Each row was made from one walk, in order. Every step used is in the known rows, and no mark comes twice. Write each row's walk.
Each row is shifted at random along 5 fixed directions that mean nothing.
Known rows
vaval -> mokanod -> muzit -> falu -> lagup -> galu -> vati -> sufu -> dovo: [57,-235,81,37,52,44,-51,-18,80,-104,-3,67,-15,-170,27,-162,-128,-90,-102,-29,93,-34,33,-215,94,-94,-25,90,9,64,98,10,-22,210,154,46,-94,108,146,-66,75,200,198]
mokanod -> muzit -> falu -> vaval -> lagup -> galu: [25,43,180,107,155,105,93,83,-57,-89,-54,221,48,-82,-68,-241,-43,66,127,-94,142,-27,12,21,-173,-52,50,-19,184,-7,79,-69,13,-89,-151,-42,125,6,141,67,-55,126,48]
vaval -> lagup -> galu -> vati -> falu: [-166,278,1,256,78,165,-121,-290,-23,-123,-286,-209,113,199,208,-53,280,-86,-81,-260,-26,87,79,340,159,-118,86,-117,156,-69,-51,-9,58,210,93,16,219,380,294,36,90,-372,60]
sufu -> dovo -> galu -> falu: [136,172,-48,-227,65,67,25,-276,-599,-406,-294,84,-113,292,287,-137,-119,-241,306,-73,-106,14,-91,243,176,-9,141,-26,-441,-99,-224,-210,154,-217,31,-2,60,234,229,-41,-44,-119,-129]
galu -> falu -> vati -> sufu -> vaval -> lagup: [-95,28,99,-145,36,-121,-209,-72,-78,-221,-157,-157,-207,198,-138,61,-108,-54,-62,97,34,312,-125,367,-37,113,62,-288,-142,-22,-204,1,127,-17,254,-40,-141,42,260,104,-202,3,64]
vaval -> lagup -> galu -> vati -> sufu: [-92,350,-228,40,67,200,-74,-479,-296,-356,-310,-242,-162,256,202,-111,26,-303,56,-329,-267,-105,340,96,407,-262,166,76,-142,-20,44,-37,-133,185,-9,20,46,367,269,53,286,-503,13]
sufu -> vaval -> lagup -> galu -> vati: [162,180,-240,-166,107,-112,-111,-118,-180,-105,-162,-162,-220,77,-54,-174,-105,-27,-23,29,-124,106,117,-78,166,-61,-26,-44,-92,-86,119,160,-55,31,20,171,-99,55,-120,-44,-21,-135,-168]
vaval -> mokanod -> muzit -> falu -> lagup -> galu -> vati -> sufu: [152,-302,133,114,134,156,97,143,74,123,47,88,10,-193,44,-194,-261,-60,-86,-67,142,-205,305,-335,253,-262,-17,285,5,172,164,142,-335,256,-13,29,-204,76,-128,-151,212,210,224]
mokanod -> vati -> lagup -> galu -> falu -> muzit: [-12,21,14,240,-33,260,125,191,22,250,40,34,-45,-44,185,52,-91,29,100,55,-12,-481,277,-263,101,-209,116,386,-175,84,30,71,-470,-107,-136,-187,-271,-185,-439,-114,343,-52,-185]
vaval -> mokanod -> sufu -> dovo -> galu -> vati -> lagup -> falu -> muzit: [152,54,-509,-353,-319,-53,178,-534,-318,-836,-49,193,-11,297,412,-362,183,-451,167,-364,-419,-80,-34,-293,464,-270,20,159,-440,-36,-55,-437,29,71,-51,-161,171,308,834,-71,88,-88,82]
falu -> galu -> vati -> muzit: [-71,85,198,-166,121,195,155,-144,-200,-167,-202,-126,-57,417,158,-36,-56,58,375,-15,-66,-227,185,313,-32,-3,275,195,-148,43,-126,31,26,-320,167,6,-179,206,46,32,175,-552,-303]
mokanod -> muzit -> falu -> vati -> lagup: [-50,14,87,38,170,85,-95,190,220,66,133,-53,57,-123,-397,78,-50,234,-14,140,261,194,-218,115,-512,154,132,-211,293,49,-99,-16,314,-183,215,-163,5,-193,202,244,-285,356,19]
sufu -> dovo -> mokanod -> muzit -> falu -> vaval -> lagup -> galu: [80,148,-163,-144,-58,-211,-163,152,-55,-9,256,90,-158,-382,-327,127,-313,105,112,245,103,68,-235,-205,-453,114,-25,-89,-135,69,138,-107,213,-2,122,164,-95,-225,-267,153,-216,255,-88]
dovo -> falu -> lagup -> galu -> vati -> sufu -> vaval -> mokanod: [-125,138,46,-61,-188,-311,-283,-31,214,-25,85,-79,266,139,-126,266,374,207,-171,160,169,587,-393,338,-254,232,-95,-560,210,-99,-18,-80,452,193,225,-94,482,172,422,76,-343,-51,215]
mokanod -> vati -> sufu -> vaval -> lagup -> falu: [-38,138,-213,-87,93,8,-75,-107,-114,18,20,-222,-290,52,-144,-193,-139,-52,-168,101,-27,-116,97,-129,178,-125,56,101,-139,-22,91,110,-56,50,-43,-75,-120,-79,81,93,74,86,-99]
falu -> vati -> lagup -> galu: [20,190,-82,-162,155,-116,-146,-190,-192,-70,-252,-211,-93,286,49,97,-70,-101,126,-23,51,162,125,199,-47,-1,108,-187,-22,23,53,-16,115,-107,9,-86,96,151,178,65,-38,-291,13]
lagup -> galu -> falu -> mokanod -> muzit: [167,550,192,-294,317,-396,-308,-86,-726,-17,-362,-161,-503,43,-159,-139,-917,-161,298,161,324,303,455,384,-111,2,-159,-505,-572,332,50,-291,-234,-205,-10,315,-553,130,-118,197,-119,-58,32]
falu -> vaval -> lagup -> galu -> vati -> muzit -> mokanod -> sufu -> dovo: [92,-259,156,152,-37,-149,64,24,353,52,-69,140,227,-73,93,-38,306,58,-152,-77,20,175,-175,12,7,112,-219,-74,370,-150,46,100,41,100,-5,-63,124,21,129,-180,-103,44,176]
vati -> muzit -> falu -> lagup -> galu: [-54,-16,63,-62,-138,86,-2,-70,131,-34,36,-76,191,-112,-223,262,155,34,-139,-51,74,270,-128,262,-287,72,63,-301,323,-42,-265,-130,221,-99,102,-235,247,-249,166,308,-176,352,188]
falu -> vaval -> lagup -> galu -> vati -> sufu -> dovo -> mokanod: [200,-321,87,71,-18,-119,128,18,117,191,-136,194,234,-11,268,-39,131,-38,-149,-115,-25,-44,-86,-156,343,-45,-105,146,146,-165,198,243,-135,269,-214,-23,288,160,-172,-288,66,-125,190]
mokanod -> sufu -> dovo -> vaval: [591,-217,44,-102,633,-311,156,120,-324,397,-170,120,-32,158,39,-389,-361,-88,-100,104,371,126,38,-155,299,-84,-230,-13,-24,-92,140,244,-132,-116,-245,-73,44,95,-5,-382,-191,445,178]
lagup -> falu -> vati -> sufu: [-324,9,-8,-89,-34,47,-106,-92,-79,-12,-61,-121,-26,161,9,9,62,-62,-59,-28,-72,-64,-27,156,-21,89,97,-154,20,-46,-15,-84,207,-47,-132,80,241,106,106,246,21,-176,-5]
mokanod -> muzit -> falu -> galu: [471,-39,38,-353,327,9,230,199,-570,12,46,180,-369,-139,-258,-273,-796,-152,262,14,195,-164,403,-312,42,-240,104,111,-343,280,87,-111,-383,-314,-213,-46,-419,-300,-263,66,-22,627,28]
mokanod -> sufu -> vaval -> lagup -> falu -> vati: [-77,-161,-301,95,-26,123,161,223,92,-25,308,98,-160,-17,-75,-238,158,46,23,125,-251,-450,82,-455,-44,-125,10,409,-60,-75,204,183,-171,-11,-128,82,-90,-87,-204,-178,162,-86,-286]
dovo -> vaval -> lagup -> galu: [-28,306,-52,278,159,42,50,17,79,128,-41,-15,303,101,73,89,271,190,122,-96,33,70,-26,88,-37,-95,118,44,350,-76,103,156,71,72,-135,-25,399,171,-59,-51,11,-353,-64]
dovo -> mokanod -> sufu -> vaval -> lagup -> falu -> galu: [238,86,-18,-8,217,-209,85,294,-35,393,243,33,118,50,-104,-205,-143,188,47,223,373,54,48,11,-181,-63,-245,109,-80,124,214,230,-59,131,-129,146,-25,199,-271,-249,-52,-31,54]
mokanod -> vati -> falu -> vaval -> lagup -> galu: [81,31,-7,75,-5,-61,46,87,33,138,45,50,-32,-66,-34,-44,-1,59,-139,-37,93,-21,-32,-68,42,-114,34,-68,101,53,77,-58,-117,30,-85,-212,68,-157,98,53,-130,227,-18]
lagup -> falu -> galu -> vati -> sufu -> dovo -> vaval: [80,-154,339,-182,78,-276,-10,0,-190,284,-268,79,61,132,140,-20,-111,-30,-84,70,238,131,7,139,180,191,-165,-162,-57,-97,49,30,5,-69,-209,100,92,57,-163,-135,-35,96,184]
dovo -> vaval -> lagup -> falu: [-161,456,-115,38,128,-39,-26,-194,-171,-189,-168,-43,231,332,128,-69,261,49,166,-139,21,188,-90,314,-30,-107,175,-86,151,-161,-16,-18,271,-1,-143,-53,476,279,330,124,-71,-342,-32]
lagup -> galu -> vati -> sufu: [4,80,-154,-4,-65,186,-38,-224,-38,41,-141,-141,12,22,66,82,-10,-78,-188,-247,-254,-70,140,-63,359,28,-8,-106,46,14,-21,-60,-107,60,-91,67,85,101,-2,91,91,-227,-41]
lagup -> falu -> galu -> vati -> muzit: [193,-120,131,-284,-30,-141,106,38,-240,235,-157,16,23,29,32,-16,-241,-81,-78,-29,119,9,203,-57,220,18,-133,-180,-89,43,-48,-131,-202,-135,-212,45,-98,-115,-290,35,-31,331,138]
mokanod -> sufu -> vaval -> lagup -> galu -> vati: [169,-271,-109,277,181,229,281,124,110,178,17,140,69,99,222,-410,241,10,-103,-78,-133,-414,182,-365,356,-193,-147,466,81,-150,198,346,-354,115,-220,40,8,195,-164,-481,271,-191,-133]
sufu -> dovo -> falu -> galu -> vati -> lagup: [687,-442,-22,-476,188,-308,199,205,-711,333,-110,150,-397,-37,129,-10,-761,-404,58,216,166,-245,380,-552,594,-286,-23,306,-716,33,143,134,-606,-76,-276,-66,-399,-349,-767,-394,109,736,159]
falu -> vati -> muzit -> mokanod -> sufu -> dovo: [86,-263,141,-238,357,-34,144,-63,-168,12,-117,-70,-259,229,69,-185,-283,-176,243,61,140,-129,186,91,25,-78,-11,165,-171,57,-19,82,18,-217,-3,-70,-235,62,98,-81,81,-11,12]
sufu -> vaval -> lagup -> galu -> vati -> falu: [182,-57,69,31,165,-196,-109,12,56,275,-207,-163,11,-17,-9,-141,32,66,-341,77,162,274,-24,94,214,25,-186,-161,156,-135,48,279,-42,187,-16,112,52,42,-126,-152,-127,151,88]
vati -> muzit -> mokanod -> sufu -> vaval: [42,-122,-195,-92,33,256,298,-136,58,-144,101,-81,139,108,103,-248,145,-80,-82,-172,-208,-137,4,28,185,-142,-18,261,65,-36,-278,21,19,-122,-139,-146,18,-38,310,82,69,86,-88]

Write each row's walk
[177,-130,-93,-330,-229,-168,143,-30,-175,11,154,214,-83,-216,21,-51,-222,-239,20,-95,-83,13,9,-308,211,-21,-144,-109,-251,105,-8,-305,-135,-120,-371,-122,22,-313,-87,147,16,577,231]
lagup -> falu -> muzit -> mokanod -> vati -> sufu -> dovo -> galu
[-43,-22,13,243,41,84,-69,-102,-37,149,-131,-126,-41,-25,132,80,85,-157,-123,-46,-5,-136,158,-82,323,-138,-3,114,-25,-89,108,137,-173,318,-14,54,70,150,-216,-180,240,-95,154]
vaval -> lagup -> galu -> vati -> sufu -> dovo -> falu
[-457,214,179,63,-207,130,-96,25,211,-85,136,-108,103,92,-87,109,253,222,121,64,2,14,-51,418,-497,287,-18,-132,89,81,-174,-187,284,-203,184,172,-132,49,131,239,1,-334,-188]
lagup -> falu -> galu -> vati -> muzit -> mokanod -> sufu
[132,-169,-104,120,-141,-10,56,88,29,24,119,55,-198,-353,-55,137,-140,-261,-68,-57,-78,-131,253,-383,147,-171,-195,89,-122,130,15,-113,-430,171,-27,-19,-381,-274,-345,-142,139,417,211]
vaval -> lagup -> galu -> falu -> vati -> muzit -> mokanod -> sufu -> dovo
[-265,-423,324,508,-124,192,88,302,498,437,213,77,200,-373,137,291,214,120,-184,147,-80,-328,-119,-154,58,86,21,460,184,-77,-25,369,-200,182,-108,63,1,-236,-633,-179,351,-2,54]
vati -> sufu -> dovo -> vaval -> lagup -> galu -> falu -> muzit -> mokanod
[-99,-57,-43,139,-145,123,-25,254,354,233,292,-25,40,-249,-156,348,41,213,-4,137,-127,-157,195,-228,-312,65,-36,72,140,98,75,95,-196,-66,123,-41,-263,-249,-413,17,125,-81,-116]
falu -> lagup -> galu -> vati -> muzit -> mokanod -> sufu
[138,157,29,-202,-11,-182,-76,-129,-124,27,-52,-33,-207,-58,-73,-8,-319,-100,-46,-140,42,247,209,104,102,58,-225,-359,-176,223,-38,-272,-169,-82,-75,40,-217,-73,147,135,-123,152,123]
lagup -> galu -> vati -> falu -> muzit -> mokanod -> sufu
[-11,-186,162,-61,-3,16,-13,150,-234,-177,-69,111,-301,61,158,-156,-401,-100,96,137,-40,-262,99,-32,189,-129,144,306,-461,66,-54,75,-277,-25,95,102,-461,-31,-161,-77,92,-37,-167]
galu -> falu -> vaval -> mokanod -> vati -> sufu -> dovo
[106,-121,127,10,-8,-78,-76,-11,108,233,-48,31,-84,-292,-107,98,-239,24,-185,4,119,48,87,-230,203,99,-203,-39,30,68,115,3,-122,177,-24,136,-133,-110,-172,-91,-5,198,154]
lagup -> galu -> vati -> sufu -> dovo -> vaval -> mokanod -> muzit -> falu
[47,-39,44,-130,-132,-177,-70,-29,-241,-49,-101,100,-269,-104,85,154,-339,-190,78,1,-52,-57,183,-183,239,-13,-106,-29,-338,134,74,-177,-260,76,-109,158,-203,-69,-247,-92,61,-19,57]
lagup -> galu -> falu -> vati -> sufu -> dovo -> vaval -> mokanod
[65,-224,169,-232,-117,66,77,-54,-66,-366,39,189,-57,94,-68,46,-22,-100,177,-126,17,169,-130,226,-84,62,186,92,-102,69,-115,-22,179,-65,227,-41,-18,-57,254,-14,-75,65,62]
muzit -> falu -> galu -> vati -> sufu -> dovo -> vaval -> mokanod
[-240,-52,147,130,-92,-9,-13,-13,140,-81,-44,78,34,-49,156,230,214,18,198,81,-33,-61,-184,97,-175,101,23,151,17,-133,-79,7,165,-25,81,22,25,-64,-126,-89,81,-186,-86]
sufu -> dovo -> vaval -> lagup -> galu -> falu -> vati -> muzit -> mokanod
[-12,114,10,35,84,-147,143,142,-24,297,66,-5,12,-45,-57,62,-130,99,178,155,160,-154,195,-116,-14,-224,61,254,-35,26,158,151,-202,38,-189,-80,-43,-153,-358,-28,120,-3,-26]
dovo -> vaval -> lagup -> falu -> mokanod -> vati -> muzit
[130,-149,109,-17,31,-61,29,65,53,59,10,128,82,29,143,-112,24,-45,-5,-5,115,163,19,145,11,106,-239,94,-86,-3,-47,83,-1,-27,-74,-19,-173,26,121,-220,-37,97,136]
muzit -> mokanod -> sufu -> dovo -> galu -> vati -> lagup -> falu -> vaval
